Below is a small trained network, with its code and all its weights. Each question gives an input and a target symbol and asks what happens when units are switched off, that is, made to give their printed mean instead of their output.

import numpy as np


def w(rows, s, z=0):
    codes = np.array(rows[::2]) - 128.0
    scale = np.full(codes.shape[1], s)
    scale[-1] = z or s
    return codes * scale


def norm(h):
    return h / np.sqrt((h * h).mean(-1, keepdims=True) + 1e-5)


def softmax(a):
    e = np.exp(a - a.max(-1, keepdims=True))
    return e / e.sum(-1, keepdims=True)


def log_softmax(a):
    a = a - a.max(-1, keepdims=True)
    return a - np.log(np.exp(a).sum(-1, keepdims=True))


def net(x, mask):
    ids = ['ΛΠΨΩαβγδεζηθμξστ'.index(c) for c in x.split()]
    T = len(ids)
    res = E[ids] + P[:T]
    u = 0
    for l in range(2):
        r = norm(res)
        for j in range(3):
            rows = slice(3 * j, 3 * j + 3)
            q, k, v = (r @ M[l][rows].T for M in (Q, K, V))
            z = softmax(np.where(np.tri(T) > 0, q @ k.T / 3**0.5, -1e9)) @ v
            o = O[l][rows]
            res = res + np.where(mask[u + j], z, o[:, -1]) @ o[:, :-1]
        u += 3
    return log_softmax(norm(res)[-1] @ U[:, :-1].T + U[:, -1])


Q, K, V, O = {}, {}, {}, {}
E = w([
[131,96,120,112,207,185,71,151,149,151],'Λ',
[142,84,111,23,145,133,122,166,126,144],'Π',
[131,115,96,149,154,152,142,180,122,148],'Ψ',
[121,106,112,143,171,164,150,145,141,157],'Ω',
[118,108,159,112,125,158,88,147,129,200],'α',
[128,244,92,119,199,144,134,132,163,191],'β',
[120,160,100,113,173,102,61,100,110,103],'γ',
[191,137,199,117,158,100,130,157,162,132],'δ',
[137,198,115,142,139,120,91,156,107,147],'ε',
[132,141,142,115,169,130,153,172,196,60],'ζ',
[124,48,125,2,184,98,226,134,165,157],'η',
[20,147,135,102,146,87,135,153,169,103],'θ',
[57,139,196,127,162,89,149,143,108,132],'μ',
[148,132,153,137,120,54,89,120,159,175],'ξ',
[140,115,54,153,126,81,145,137,119,158],'σ',
[137,141,154,153,164,92,152,94,53,91],'τ',
],0.029)
P = w([
[119,104,111,64,251,135,90,181,134,194],'0',
[121,115,125,83,222,130,91,172,123,177],'1',
[125,125,131,100,200,120,97,162,124,164],'2',
[130,123,134,98,174,119,120,157,126,159],'3',
[128,131,144,124,149,113,118,151,117,143],'4',
[134,129,147,117,132,111,142,145,122,133],'5',
[135,140,157,137,121,110,132,141,104,129],'6',
[129,141,158,141,101,116,144,140,112,122],'7',
],0.021)
Q[0] = w([
[77,79,126,146,109,185,131,159,134,159],'0.h1',
[109,184,55,178,150,162,90,83,143,147],'0.h1',
[84,155,138,124,111,31,122,124,126,154],'0.h1',
[88,132,254,91,139,118,92,158,138,79],'0.h2',
[121,72,69,68,89,107,118,95,127,126],'0.h2',
[117,102,160,141,173,170,204,131,92,145],'0.h2',
[168,195,139,123,129,132,160,125,162,85],'0.h3',
[185,111,178,123,133,124,80,152,104,152],'0.h3',
[171,112,94,110,97,168,188,164,140,187],'0.h3',
],0.073)
K[0] = w([
[69,86,152,91,162,192,92,160,145,174],'0.h1',
[107,191,41,176,183,124,83,111,107,163],'0.h1',
[75,150,135,142,52,65,148,112,131,142],'0.h1',
[60,154,254,108,135,89,112,111,97,113],'0.h2',
[159,53,105,54,116,132,103,123,132,136],'0.h2',
[111,99,175,148,168,172,211,169,93,137],'0.h2',
[175,150,157,125,167,127,118,126,197,75],'0.h3',
[189,149,170,144,72,115,87,130,93,163],'0.h3',
[187,71,95,56,118,174,169,154,146,171],'0.h3',
],0.063)
V[0] = w([
[106,114,83,110,247,239,22,145,131,158],'0.h1',
[73,104,209,89,92,188,111,168,191,113],'0.h1',
[200,114,141,98,164,209,134,115,107,65],'0.h1',
[131,22,137,210,218,138,129,3,222,149],'0.h2',
[123,15,103,176,119,92,156,224,83,137],'0.h2',
[147,76,89,76,106,51,32,132,149,86],'0.h2',
[148,142,193,129,183,68,122,128,60,208],'0.h3',
[214,125,105,123,102,159,145,143,182,195],'0.h3',
[114,110,121,124,44,221,120,33,74,176],'0.h3',
],0.033)
O[0] = w([
[82,130,88,92,152,201,58,209,115,134,253],'0.h1',
[87,71,202,102,138,178,95,67,206,104,147],'0.h1',
[238,110,100,77,129,167,115,152,135,64,113],'0.h1',
[154,17,165,211,171,85,193,235,121,135,95],'0.h2',
[109,100,139,102,5,170,165,148,52,178,149],'0.h2',
[117,101,106,93,79,39,42,142,132,132,134],'0.h2',
[147,130,221,90,170,111,58,139,82,177,238],'0.h3',
[163,131,98,131,123,150,135,103,177,222,127],'0.h3',
[122,52,85,164,171,163,101,13,84,130,15],'0.h3',
],0.02,0.049)
Q[1] = w([
[139,140,78,131,111,118,105,120,32,157],'1.h1',
[140,25,59,240,144,90,150,120,144,57],'1.h1',
[172,115,65,129,113,183,127,70,183,113],'1.h1',
[48,53,32,237,60,137,156,44,125,65],'1.h2',
[71,197,191,96,84,169,105,168,69,160],'1.h2',
[64,179,241,104,201,143,96,146,113,187],'1.h2',
[151,97,95,206,125,56,182,126,146,113],'1.h3',
[94,115,147,106,76,63,125,154,189,136],'1.h3',
[143,2,4,248,113,137,145,78,145,92],'1.h3',
],0.043)
K[1] = w([
[133,114,78,148,142,128,135,157,130,78],'1.h1',
[82,90,82,68,165,210,82,168,164,140],'1.h1',
[67,141,169,113,138,154,141,147,166,128],'1.h1',
[125,193,109,159,156,145,2,177,127,104],'1.h2',
[106,148,151,166,80,115,206,105,146,114],'1.h2',
[84,151,172,123,128,85,163,83,107,112],'1.h2',
[103,88,99,139,104,169,78,168,78,151],'1.h3',
[103,119,135,113,123,78,122,131,102,162],'1.h3',
[146,104,78,71,168,199,65,174,159,179],'1.h3',
],0.053)
V[1] = w([
[162,112,124,233,89,46,68,91,164,168],'1.h1',
[146,137,46,150,96,117,195,107,57,107],'1.h1',
[60,109,69,142,143,165,144,156,198,194],'1.h1',
[156,88,138,130,166,197,143,103,112,154],'1.h2',
[105,87,142,44,176,82,235,114,102,97],'1.h2',
[172,172,165,254,100,171,107,170,146,77],'1.h2',
[143,156,109,142,252,117,186,145,157,168],'1.h3',
[69,98,71,172,133,48,141,88,163,50],'1.h3',
[53,110,180,148,181,141,121,84,39,143],'1.h3',
],0.041)
O[1] = w([
[188,132,173,129,79,161,111,186,212,158,62],'1.h1',
[83,119,103,119,135,86,63,189,119,192,13],'1.h1',
[108,178,186,99,137,144,175,103,121,199,95],'1.h1',
[125,116,87,114,129,199,84,158,128,145,65],'1.h2',
[126,203,72,111,249,131,179,161,107,142,123],'1.h2',
[69,93,180,183,6,151,126,85,119,58,112],'1.h2',
[145,216,85,143,136,142,54,147,138,127,111],'1.h3',
[66,137,183,57,152,174,103,179,76,132,2],'1.h3',
[203,112,140,140,130,89,111,124,40,143,143],'1.h3',
],0.025,0.051)
U = w([
[134,71,132,196,143,196,141,182,120,132,149],'Λ',
[181,33,73,26,181,75,201,123,173,153,44],'Π',
[98,115,88,150,53,102,142,121,101,209,151],'Ψ',
[139,143,100,136,49,205,151,129,68,148,133],'Ω',
[138,51,161,167,163,170,65,31,140,187,248],'α',
[134,246,119,160,114,158,66,72,99,154,57],'β',
[164,88,137,77,170,174,42,177,150,72,124],'γ',
[149,113,121,167,74,149,132,131,226,47,96],'δ',
[162,137,89,50,63,121,75,48,145,115,141],'ε',
[17,133,155,158,101,122,132,112,172,95,254],'ζ',
[151,185,53,132,223,133,166,104,186,148,147],'η',
[142,136,206,41,175,115,153,114,47,97,77],'θ',
[219,136,116,152,125,127,146,96,12,58,24],'μ',
[254,142,234,138,96,135,91,137,189,133,25],'ξ',
[110,117,164,145,103,70,76,156,176,244,226],'σ',
[126,78,76,164,120,53,58,165,118,71,209],'τ',
],0.008,0.0033)

Each question gives the input, a string of symbols that net reads in full, and the target symbol t.
The units are the heads (3 rows each of Q, K, V and O). Each row of codes is followed by its name. A weight is (code - 128) times the scale printed after its matrix; where a second scale follows, it is the last column's (O and U).
mask holds one flag per head, layer by layer. A switched-off head (its flag False) gives its mean, the last column of its rows in O, instead of its output. The means were averaged over made-up inputs and are rounded, as every weight is.
A unit's drop is (log p(t) with every unit on - log p(t) with that unit switched off) / (log p(t) with every unit on - log p(t) with every unit switched off).
The circuit of an input: a set's keep is (log p(t) with only the set's units on - log p(t) with every unit switched off) / (log p(t) with every unit on - log p(t) with every unit switched off). Starting from all 6 units, units are removed one at a time, each time the one whose removal leaves the highest keep (on an exact tie, the one counted first), for as long as the keep stays at least 0.8.
circuit, biggest first: the units of the circuit, biggest drop first
most important unit: the unit with the biggest drop
heads that matter: for each layer, one digit per head in row order, 1 if its drop is at least 0.15 and else 0, layers parted by /
drop when u is switched off: that unit's drop, to one decimal
input β μ Ψ Λ β β Π η, target η: circuit, biggest first	[0.h1, 1.h2]
input δ β ζ, target δ: most important unit	0.h3
input ξ γ ε, target β: heads that matter	110 / 000
input δ Ω δ β Ψ σ α, target σ: heads that matter	100 / 100
input ζ Ψ Λ, target ζ: circuit, biggest first	[0.h3, 1.h3]
input θ θ Π α ζ, target ζ: heads that matter	001 / 001
input δ τ γ, target τ: heads that matter	100 / 000
input ε θ Λ, target θ: heads that matter	001 / 111
input Ω Π Π α Π δ γ Ω, target Λ: heads that matter	010 / 000
input ε ξ δ, target ξ: heads that matter	100 / 100
input Π γ ε, target ε: heads that matter	111 / 010
input Λ η μ δ ε Λ, target γ: heads that matter	101 / 000
input δ Π Π β η, target Π: heads that matter	110 / 010
input ε θ θ σ ζ δ, target σ: circuit, biggest first	[0.h3, 0.h2, 1.h1]
input Π γ Λ β τ Λ γ, target τ: circuit, biggest first	[0.h1, 1.h1]
input δ Λ γ τ α σ σ, target σ: most important unit	0.h1
input Λ τ σ δ β, target σ: heads that matter	101 / 100
input θ ζ Λ Ω Π α ε, target ε: heads that matter	110 / 010
input Π α Π, target ε: heads that matter	110 / 000
input θ ε δ μ τ Π σ δ, target σ: most important unit	0.h1
input β Λ ε Λ μ σ η, target σ: circuit, biggest first	[1.h1, 0.h1]
input α Ψ θ, target ζ: heads that matter	101 / 000
input ε Π η, target Π: heads that matter	010 / 010
input ξ θ Ω Ω α Λ, target γ: drop when 0.h2 is switched off	0.2
input Ω α Ψ δ η Π ε, target β: drop when 0.h2 is switched off	1.2
input Ψ Ω Ω Π Π θ β ε, target θ: drop when 0.h3 is switched off	0.9
input α α η ε α ε Ψ, target Ω: most important unit	0.h2
input η β σ, target Ψ: drop when 0.h2 is switched off	0.1
